Here is a tiny trained network, its code and every weight. The questions are about switching its units off for an input and a class, where a switched-off unit gives its printed mean instead of its output.

import numpy as np


def w(rows, s, z=0):
    codes = np.array(rows[::2]) - 128.0
    scale = np.full(codes.shape[1], s)
    scale[-1] = z or s
    return codes * scale


def f(y):
    return np.maximum(y, 0)


def log_softmax(a):
    a = a - a.max(-1, keepdims=True)
    return a - np.log(np.exp(a).sum(-1, keepdims=True))


def net(x, mask):
    res = np.array(x, float).reshape(1, 8) / 4 @ E
    y = f(res @ A[0][:, :-1].T + A[0][:, -1])
    res = res + np.where(mask, y, B[0][:, -1]) @ B[0][:, :-1]
    return log_softmax(res[-1] @ U[:, :-1].T + U[:, -1])


A, B = {}, {}
E = w([
[103,121,154,230,180,91,195,118,111,205],'x0',
[124,133,118,121,129,151,174,151,179,77],'x1',
[47,197,66,82,65,193,155,95,150,151],'x2',
[66,174,188,139,148,22,119,175,215,154],'x3',
[156,69,102,143,83,143,133,52,193,22],'x4',
[151,75,88,129,119,104,184,181,87,79],'x5',
[170,114,181,95,122,68,56,167,205,70],'x6',
[110,159,96,225,203,98,78,2,77,89],'x7',
],0.008)
A[0] = w([
[108,125,121,132,99,145,161,142,130,138,65],'N1',
[134,104,123,136,101,192,211,143,141,170,111],'N2',
[149,119,120,123,132,115,125,153,162,130,59],'N3',
[150,129,122,85,84,188,87,85,166,148,42],'N4',
[116,139,100,122,122,193,126,79,56,169,81],'N5',
[189,118,167,156,166,146,86,97,138,128,50],'N6',
[135,107,141,101,128,130,135,147,130,105,2],'N7',
[143,147,120,133,116,144,145,148,126,127,67],'N8',
[64,202,150,109,146,127,92,101,161,184,121],'N9',
[153,117,147,138,120,107,98,117,103,144,146],'N10',
[99,185,109,127,132,119,108,132,159,163,93],'N11',
[82,130,123,136,127,124,150,84,132,123,4],'N12',
[121,124,143,103,96,161,123,108,131,118,55],'N13',
[110,161,103,176,151,88,119,119,109,136,78],'N14',
[123,127,140,136,122,110,141,147,138,160,104],'N15',
[126,131,77,146,112,173,140,5,157,55,193],'N16',
[117,137,116,150,116,118,128,151,151,132,57],'N17',
[158,115,165,168,160,112,109,85,137,152,160],'N18',
[130,123,138,93,101,166,111,84,138,130,117],'N19',
[127,86,175,145,110,84,129,125,188,154,86],'N20',
[116,150,123,117,134,133,113,139,122,117,24],'N21',
[104,154,96,136,128,153,137,98,85,168,241],'N22',
],0.019,0.0034)
B[0] = w([
[156,115,126,145,157,134,123,136,146,127,159],'N1',
[95,134,105,116,196,138,186,148,178,129,206],'N2',
[119,118,149,135,95,120,116,132,121,114,154],'N3',
[136,134,125,113,43,128,134,130,123,115,193],'N4',
[127,136,141,132,104,111,205,126,43,125,216],'N5',
[122,118,124,145,196,124,103,136,146,135,176],'N6',
[115,152,139,136,123,124,79,115,130,150,153],'N7',
[142,109,138,152,127,123,139,142,138,134,143],'N8',
[73,119,173,133,137,129,118,155,194,122,205],'N9',
[124,135,121,139,148,143,120,120,143,115,158],'N10',
[104,122,143,120,127,136,148,127,167,122,173],'N11',
[134,123,129,127,153,122,112,110,148,131,157],'N12',
[137,141,115,129,102,116,101,112,137,135,161],'N13',
[130,128,148,131,123,128,95,87,97,130,176],'N14',
[117,125,125,128,98,132,144,103,132,110,159],'N15',
[97,127,134,119,122,136,112,5,185,142,254],'N16',
[117,121,126,113,110,141,136,138,108,151,142],'N17',
[131,132,140,125,174,116,83,111,119,112,183],'N18',
[133,113,122,144,72,120,113,123,134,148,174],'N19',
[112,140,180,128,106,127,161,127,68,127,183],'N20',
[145,106,132,149,122,134,158,135,123,132,137],'N21',
[137,128,140,125,112,123,149,85,68,124,203],'N22',
],0.029,0.021)
U = w([
[171,103,139,189,227,65,3,171,93,60,4],'0',
[138,94,44,105,114,144,50,62,233,149,36],'1',
[72,110,164,115,140,123,148,221,202,91,188],'2',
[46,109,186,172,180,67,107,3,123,100,228],'3',
[145,158,141,122,16,55,109,69,45,111,100],'4',
[175,151,69,139,207,105,214,128,36,125,26],'5',
],0.0061,0.0024)

Each question gives the input, the list of numbers given to net, and the class t.
The units are the neurons (one row each of A and B). Each row of codes is followed by its name. A weight is (code - 128) times the scale printed after its matrix; where a second scale follows, it is the last column's (A, B and U).
mask holds one flag per neuron, in row order. A switched-off neuron (its flag False) gives its mean, the last column of its row in B, instead of its output. The means were averaged over made-up inputs and are rounded, as every weight is.
A unit's drop is (log p(t) with every unit on - log p(t) with that unit switched off) / (log p(t) with every unit on - log p(t) with every unit switched off).
The circuit of an input: a set's keep is (log p(t) with only the set's units on - log p(t) with every unit switched off) / (log p(t) with every unit on - log p(t) with every unit switched off). Starting from the 12 units with the biggest drops (on a tie, the unit counted first), units are removed one at a time, each time the one whose removal leaves the highest keep (on an exact tie, the one counted first), for as long as the keep stays at least 0.8.
circuit, biggest first: the units of the circuit, biggest drop first
unit that matters most: the unit with the biggest drop
top k neurons: the k neurons with the biggest drops, biggest first
drop when u is switched off: that unit's drop, to one decimal
input [-5,6,7,-8,1,-2,-4,6], class 4: top 2 neurons => [N5; N4]
input [-5,-1,4,1,6,0,2,-4], class 1: circuit, biggest first => [N5; N22]
input [-7,-3,1,1,-4,7,8,1], class 0: top 4 neurons => [N16; N5; N4; N22]
input [-3,6,-1,6,-4,-7,-4,1], class 2: circuit, biggest first => [N16; N9]
input [6,5,1,5,0,-2,5,-7], class 2: circuit, biggest first => [N16]
input [8,-5,-5,-1,-7,2,-6,-1], class 5: top 2 neurons => [N16; N5]
input [-4,-5,8,6,5,-1,7,1], class 1: circuit, biggest first => [N5; N4]
input [-1,-6,7,-6,3,-8,1,3], class 4: top 3 neurons => [N4; N5; N19]
input [-4,8,2,-8,-4,-1,-1,-7], class 5: top 3 neurons => [N2; N9; N16]
input [1,3,1,-1,-1,6,-1,-1], class 2: top 2 neurons => [N16; N5]
input [-4,-8,1,2,5,6,-1,-3], class 4: top 3 neurons => [N2; N16; N9]
input [-7,0,6,-3,-7,-8,6,3], class 4: top 3 neurons => [N4; N2; N19]
input [-6,2,4,-7,0,1,8,-1], class 4: top 3 neurons => [N4; N2; N9]
input [8,-3,5,-3,6,-1,-4,-8], class 5: unit that matters most => N2
input [-7,-6,7,3,0,5,2,-7], class 4: top 4 neurons => [N16; N4; N9; N6]
input [3,-8,-4,5,0,1,6,-6], class 4: top 3 neurons => [N16; N20; N2]
input [-5,5,1,0,0,-8,0,-4], class 1: drop when N5 is switched off => 0.6
input [-8,-3,-7,-4,-3,8,4,-1], class 0: drop when N16 is switched off => 0.4
input [6,3,-2,-1,-2,6,-3,0], class 5: drop when N16 is switched off => 0.5
input [0,3,1,3,-7,-1,-2,-1], class 2: unit that matters most => N16
